Below is a small trained network, with its code and all its weights. Each question gives an input and a class and asks what happens when units are switched off, that is, made to give their printed mean instead of their output.

import numpy as np


def w(rows, s, z=0):
    codes = np.array(rows[::2]) - 128.0
    scale = np.full(codes.shape[1], s)
    scale[-1] = z or s
    return codes * scale


def norm(h):
    return h / np.sqrt((h * h).mean(-1, keepdims=True) + 1e-5)


def f(y):
    return np.maximum(y, 0)


def log_softmax(a):
    a = a - a.max(-1, keepdims=True)
    return a - np.log(np.exp(a).sum(-1, keepdims=True))


def net(x, mask):
    res = np.array(x, float).reshape(1, 5) / 4 @ E
    u = 0
    for l in range(2):
        y = f(norm(res) @ A[l][:, :-1].T + A[l][:, -1])
        res = res + np.where(mask[u : u + 9], y, B[l][:, -1]) @ B[l][:, :-1]
        u += 9
    return log_softmax(norm(res)[-1] @ U[:, :-1].T + U[:, -1])


A, B = {}, {}
E = w([
[56,135,109,52,172],'x0',
[123,202,215,159,126],'x1',
[92,119,215,223,222],'x2',
[161,119,167,157,2],'x3',
[86,86,163,153,90],'x4',
],0.0059)
A[0] = w([
[181,89,25,49,38,123],'0.n0',
[32,105,156,67,169,131],'0.n1',
[54,67,174,228,170,176],'0.n2',
[55,168,2,207,158,107],'0.n3',
[155,173,146,175,178,246],'0.n4',
[174,142,125,154,85,171],'0.n5',
[69,56,12,121,82,111],'0.n6',
[130,49,68,57,108,3],'0.n7',
[164,194,36,153,110,140],'0.n8',
],0.0086,0.002)
B[0] = w([
[197,148,212,224,212,255],'0.n0',
[149,25,157,122,147,204],'0.n1',
[70,95,81,171,80,218],'0.n2',
[60,175,143,102,47,169],'0.n3',
[150,105,3,32,33,187],'0.n4',
[138,143,151,250,42,168],'0.n5',
[129,166,170,164,224,219],'0.n6',
[230,142,244,77,198,196],'0.n7',
[110,42,15,73,182,175],'0.n8',
],0.0057,0.0075)
A[1] = w([
[90,167,211,116,29,154],'1.n0',
[71,129,91,188,217,188],'1.n1',
[187,164,73,104,223,115],'1.n2',
[83,68,138,95,207,137],'1.n3',
[82,168,86,99,122,210],'1.n4',
[189,129,80,45,119,119],'1.n5',
[104,255,138,130,44,131],'1.n6',
[130,128,163,162,214,5],'1.n7',
[204,30,130,167,119,150],'1.n8',
],0.0076,0.0025)
B[1] = w([
[162,182,92,129,39,195],'1.n0',
[88,90,109,105,83,236],'1.n1',
[47,150,77,124,111,253],'1.n2',
[207,123,229,88,61,253],'1.n3',
[133,97,150,86,201,182],'1.n4',
[116,168,20,193,167,187],'1.n5',
[163,207,185,45,36,175],'1.n6',
[151,254,127,104,127,197],'1.n7',
[95,130,108,147,223,241],'1.n8',
],0.0078,0.0046)
U = w([
[40,63,83,222,87,237],'0',
[79,194,6,61,203,119],'1',
[166,194,168,61,241,29],'2',
[165,220,139,120,3,213],'3',
[161,122,108,222,188,2],'4',
[35,37,181,2,138,129],'5',
],0.0098,0.00075)

Each question gives the input, the list of numbers given to net, and the class t.
The units are the neurons (one row each of A and B). Each row of codes is followed by its name. A weight is (code - 128) times the scale printed after its matrix; where a second scale follows, it is the last column's (A, B and U).
mask holds one flag per neuron, layer by layer. A switched-off neuron (its flag False) gives its mean, the last column of its row in B, instead of its output. The means were averaged over made-up inputs and are rounded, as every weight is.
A unit's drop is (log p(t) with every unit on - log p(t) with that unit switched off) / (log p(t) with every unit on - log p(t) with every unit switched off).
The circuit of an input: a set's keep is (log p(t) with only the set's units on - log p(t) with every unit switched off) / (log p(t) with every unit on - log p(t) with every unit switched off). Starting from the 12 units with the biggest drops (on a tie, the unit counted first), units are removed one at a time, each time the one whose removal leaves the highest keep (on an exact tie, the one counted first), for as long as the keep stays at least 0.8.
circuit, biggest first: the units of the circuit, biggest drop first
most important unit: the unit with the biggest drop
k most important neurons: the k neurons with the biggest drops, biggest first
top k neurons in layer l: the k neurons of layer l with the biggest drops, biggest first
drop when u is switched off: that unit's drop, to one decimal
input [3,3,6,5,-2], class 3: top 3 neurons in layer 0 => [0.n8; 0.n0; 0.n1]
input [-2,6,8,-3,-3], class 0: most important unit => 0.n2
input [-2,-8,-8,0,5], class 2: 3 most important neurons => [0.n0; 0.n7; 0.n6]
input [-7,-6,-5,4,-6], class 4: 2 most important neurons => [0.n0; 0.n5]
input [-3,-6,2,-8,7], class 5: circuit, biggest first => [1.n3; 0.n0]
input [3,5,6,-1,2], class 0: top 3 neurons in layer 0 => [0.n2; 0.n7; 0.n8]
input [-6,-6,1,-2,-8], class 1: circuit, biggest first => [1.n2; 0.n8]
input [2,8,2,-3,-5], class 1: 2 most important neurons => [0.n4; 1.n5]
input [8,1,3,6,-7], class 5: top 3 neurons in layer 0 => [0.n1; 0.n0; 0.n5]
input [-3,4,2,-6,-1], class 1: circuit, biggest first => [0.n4; 0.n0]
input [1,3,0,-1,7], class 0: top 3 neurons in layer 0 => [0.n2; 0.n7; 0.n8]
input [7,-3,-8,2,-3], class 2: top 2 neurons in layer 0 => [0.n0; 0.n7]
input [7,4,-2,-4,4], class 5: top 2 neurons in layer 0 => [0.n0; 0.n7]
input [8,7,5,5,-6], class 3: top neuron in layer 0 => [0.n8]
input [0,5,5,-2,-6], class 1: top 3 neurons in layer 0 => [0.n4; 0.n5; 0.n6]
input [-6,8,-2,-6,-2], class 1: top 2 neurons in layer 1 => [1.n5; 1.n3]
input [-1,7,5,-4,2], class 0: 3 most important neurons => [0.n2; 0.n7; 0.n8]
input [3,-8,-2,7,-7], class 2: 2 most important neurons => [0.n0; 0.n7]
input [5,3,8,1,2], class 0: 2 most important neurons => [0.n2; 0.n7]
input [0,4,-5,3,-7], class 4: 2 most important neurons => [0.n8; 0.n0]
input [-5,8,6,-4,-3], class 3: most important unit => 0.n1
input [5,4,1,2,1], class 3: 3 most important neurons => [0.n8; 1.n0; 0.n0]
input [-3,-7,6,-7,1], class 5: top 3 neurons in layer 0 => [0.n0; 0.n5; 0.n3]
input [-1,0,8,-4,0], class 5: top 3 neurons in layer 0 => [0.n0; 0.n5; 0.n4]
input [2,-2,-3,5,-3], class 4: top 2 neurons in layer 0 => [0.n0; 0.n5]
input [4,7,4,1,5], class 0: top 2 neurons in layer 1 => [1.n7; 1.n3]
input [-7,3,-3,-5,-2], class 1: most important unit => 0.n8
input [-6,-6,-1,-4,2], class 2: 2 most important neurons => [0.n7; 1.n7]
input [-3,-8,7,-1,-2], class 0: drop when 0.n2 is switched off => 0.2
input [4,-7,-8,5,6], class 2: drop when 0.n7 is switched off => 0.1
